Below is a small trained network, with its code and all its weights. Each question gives an input and a class and asks what happens when units are switched off, that is, made to give their printed mean instead of their output.

import numpy as np


def w(rows, s, z=0):
    codes = np.array(rows[::2]) - 128.0
    scale = np.full(codes.shape[1], s)
    scale[-1] = z or s
    return codes * scale


def f(y):
    return np.maximum(y, 0)


def log_softmax(a):
    a = a - a.max(-1, keepdims=True)
    return a - np.log(np.exp(a).sum(-1, keepdims=True))


def net(x, mask):
    res = np.array(x, float).reshape(1, 4) / 4 @ E
    y = f(res @ A[0][:, :-1].T + A[0][:, -1])
    res = res + np.where(mask, y, B[0][:, -1]) @ B[0][:, :-1]
    return log_softmax(res[-1] @ U[:, :-1].T + U[:, -1])


A, B = {}, {}
E = w([
[96,80,14,51,99],'x0',
[88,43,84,219,230],'x1',
[167,255,26,183,167],'x2',
[2,166,134,197,87],'x3',
],0.0085)
A[0] = w([
[195,75,113,104,229,122],'neuron 0',
[164,163,133,110,79,79],'neuron 1',
[144,125,141,122,55,113],'neuron 2',
[145,141,194,155,161,77],'neuron 3',
[155,161,150,105,47,21],'neuron 4',
[90,158,169,138,147,115],'neuron 5',
[114,210,87,165,140,123],'neuron 6',
[168,65,184,107,125,95],'neuron 7',
[95,104,190,111,71,51],'neuron 8',
[80,74,81,138,201,78],'neuron 9',
[98,55,235,132,118,32],'neuron 10',
[89,185,149,102,76,61],'neuron 11',
[62,111,157,132,96,88],'neuron 12',
[240,91,144,95,163,98],'neuron 13',
[101,100,128,104,121,65],'neuron 14',
[112,78,178,78,149,67],'neuron 15',
[34,127,113,196,142,136],'neuron 16',
[57,91,161,191,247,114],'neuron 17',
[143,85,60,103,67,46],'neuron 18',
[67,93,174,108,118,64],'neuron 19',
[107,191,88,107,137,253],'neuron 20',
[127,73,117,152,217,32],'neuron 21',
[131,143,175,141,181,59],'neuron 22',
[139,124,176,183,102,81],'neuron 23',
[65,152,159,188,78,49],'neuron 24',
[37,134,90,123,93,132],'neuron 25',
[150,195,198,144,147,60],'neuron 26',
[139,159,170,129,181,100],'neuron 27',
[99,87,35,99,95,149],'neuron 28',
[174,125,208,159,162,48],'neuron 29',
[130,177,166,104,65,24],'neuron 30',
],0.014,0.0037)
B[0] = w([
[143,125,205,132,103,214],'neuron 0',
[164,165,124,140,75,183],'neuron 1',
[126,126,130,138,76,177],'neuron 2',
[44,150,94,91,144,179],'neuron 3',
[132,189,99,138,51,196],'neuron 4',
[70,136,138,104,134,171],'neuron 5',
[254,76,108,179,239,215],'neuron 6',
[145,106,116,157,149,197],'neuron 7',
[200,85,107,122,143,197],'neuron 8',
[135,175,111,128,77,208],'neuron 9',
[180,103,77,128,124,229],'neuron 10',
[156,181,144,163,68,195],'neuron 11',
[242,49,161,139,187,186],'neuron 12',
[144,100,237,102,168,210],'neuron 13',
[129,129,52,117,188,154],'neuron 14',
[179,103,83,159,140,190],'neuron 15',
[179,136,187,119,71,222],'neuron 16',
[142,192,119,150,53,247],'neuron 17',
[59,147,103,82,163,175],'neuron 18',
[191,122,111,139,171,189],'neuron 19',
[156,73,149,150,167,204],'neuron 20',
[165,213,108,123,31,199],'neuron 21',
[76,169,92,72,148,162],'neuron 22',
[46,118,101,25,166,172],'neuron 23',
[117,147,192,68,217,203],'neuron 24',
[76,116,196,70,163,195],'neuron 25',
[93,133,103,130,134,197],'neuron 26',
[47,113,60,127,174,167],'neuron 27',
[58,123,115,56,141,202],'neuron 28',
[76,172,89,79,161,188],'neuron 29',
[115,182,118,154,68,198],'neuron 30',
],0.0081,0.013)
U = w([
[126,113,249,79,153,135],'0',
[127,155,81,123,32,88],'1',
[176,81,22,145,201,95],'2',
[20,126,38,42,174,95],'3',
[102,90,156,126,135,255],'4',
],0.015,0.0091)

Each question gives the input, the list of numbers given to net, and the class t.
The units are the neurons (one row each of A and B). Each row of codes is followed by its name. A weight is (code - 128) times the scale printed after its matrix; where a second scale follows, it is the last column's (A, B and U).
mask holds one flag per neuron, in row order. A switched-off neuron (its flag False) gives its mean, the last column of its row in B, instead of its output. The means were averaged over made-up inputs and are rounded, as every weight is.
A unit's drop is (log p(t) with every unit on - log p(t) with that unit switched off) / (log p(t) with every unit on - log p(t) with every unit switched off).
The circuit of an input: a set's keep is (log p(t) with only the set's units on - log p(t) with every unit switched off) / (log p(t) with every unit on - log p(t) with every unit switched off). Starting from the 12 units with the biggest drops (on a tie, the unit counted first), units are removed one at a time, each time the one whose removal leaves the highest keep (on an exact tie, the one counted first), for as long as the keep stays at least 0.8.
circuit, biggest first: the units of the circuit, biggest drop first
k most important neurons: the k neurons with the biggest drops, biggest first
drop of u: that unit's drop, to one decimal
input [7,-6,2,-4], class 3: circuit, biggest first -> [neuron 18]
input [-8,-8,-5,7], class 1: 3 most important neurons -> [neuron 11; neuron 30; neuron 4]
input [-2,7,-7,3], class 1: 3 most important neurons -> [neuron 17; neuron 21; neuron 6]
input [8,2,7,-3], class 3: 3 most important neurons -> [neuron 28; neuron 18; neuron 12]
input [2,-8,-8,-5], class 1: 3 most important neurons -> [neuron 4; neuron 6; neuron 30]
input [7,-5,3,5], class 3: 2 most important neurons -> [neuron 28; neuron 18]
input [1,8,4,7], class 1: 2 most important neurons -> [neuron 17; neuron 9]
input [1,-4,5,4], class 2: 3 most important neurons -> [neuron 6; neuron 13; neuron 0]
input [-2,1,7,7], class 0: 4 most important neurons -> [neuron 16; neuron 24; neuron 25; neuron 10]
input [5,1,-3,1], class 3: 2 most important neurons -> [neuron 6; neuron 28]
input [6,7,-8,5], class 2: 3 most important neurons -> [neuron 12; neuron 19; neuron 14]
input [-1,8,2,-8], class 0: 2 most important neurons -> [neuron 13; neuron 0]
input [7,5,-2,1], class 3: 2 most important neurons -> [neuron 28; neuron 18]
input [7,6,-8,2], class 2: circuit, biggest first -> [neuron 19]
input [7,-1,-6,8], class 0: 2 most important neurons -> [neuron 25; neuron 12]
input [1,3,-4,3], class 2: 2 most important neurons -> [neuron 13; neuron 0]
input [1,-2,1,-1], class 4: 3 most important neurons -> [neuron 17; neuron 21; neuron 9]
input [7,-3,-1,-3], class 3: drop of neuron 13 -> 0.0
input [-6,1,-5,-2], class 3: drop of neuron 29 -> 0.2
input [3,7,1,-7], class 0: circuit, biggest first -> [neuron 0]
input [-7,6,6,1], class 3: drop of neuron 4 -> 0.1
input [1,-6,7,-3], class 2: drop of neuron 6 -> 1.7
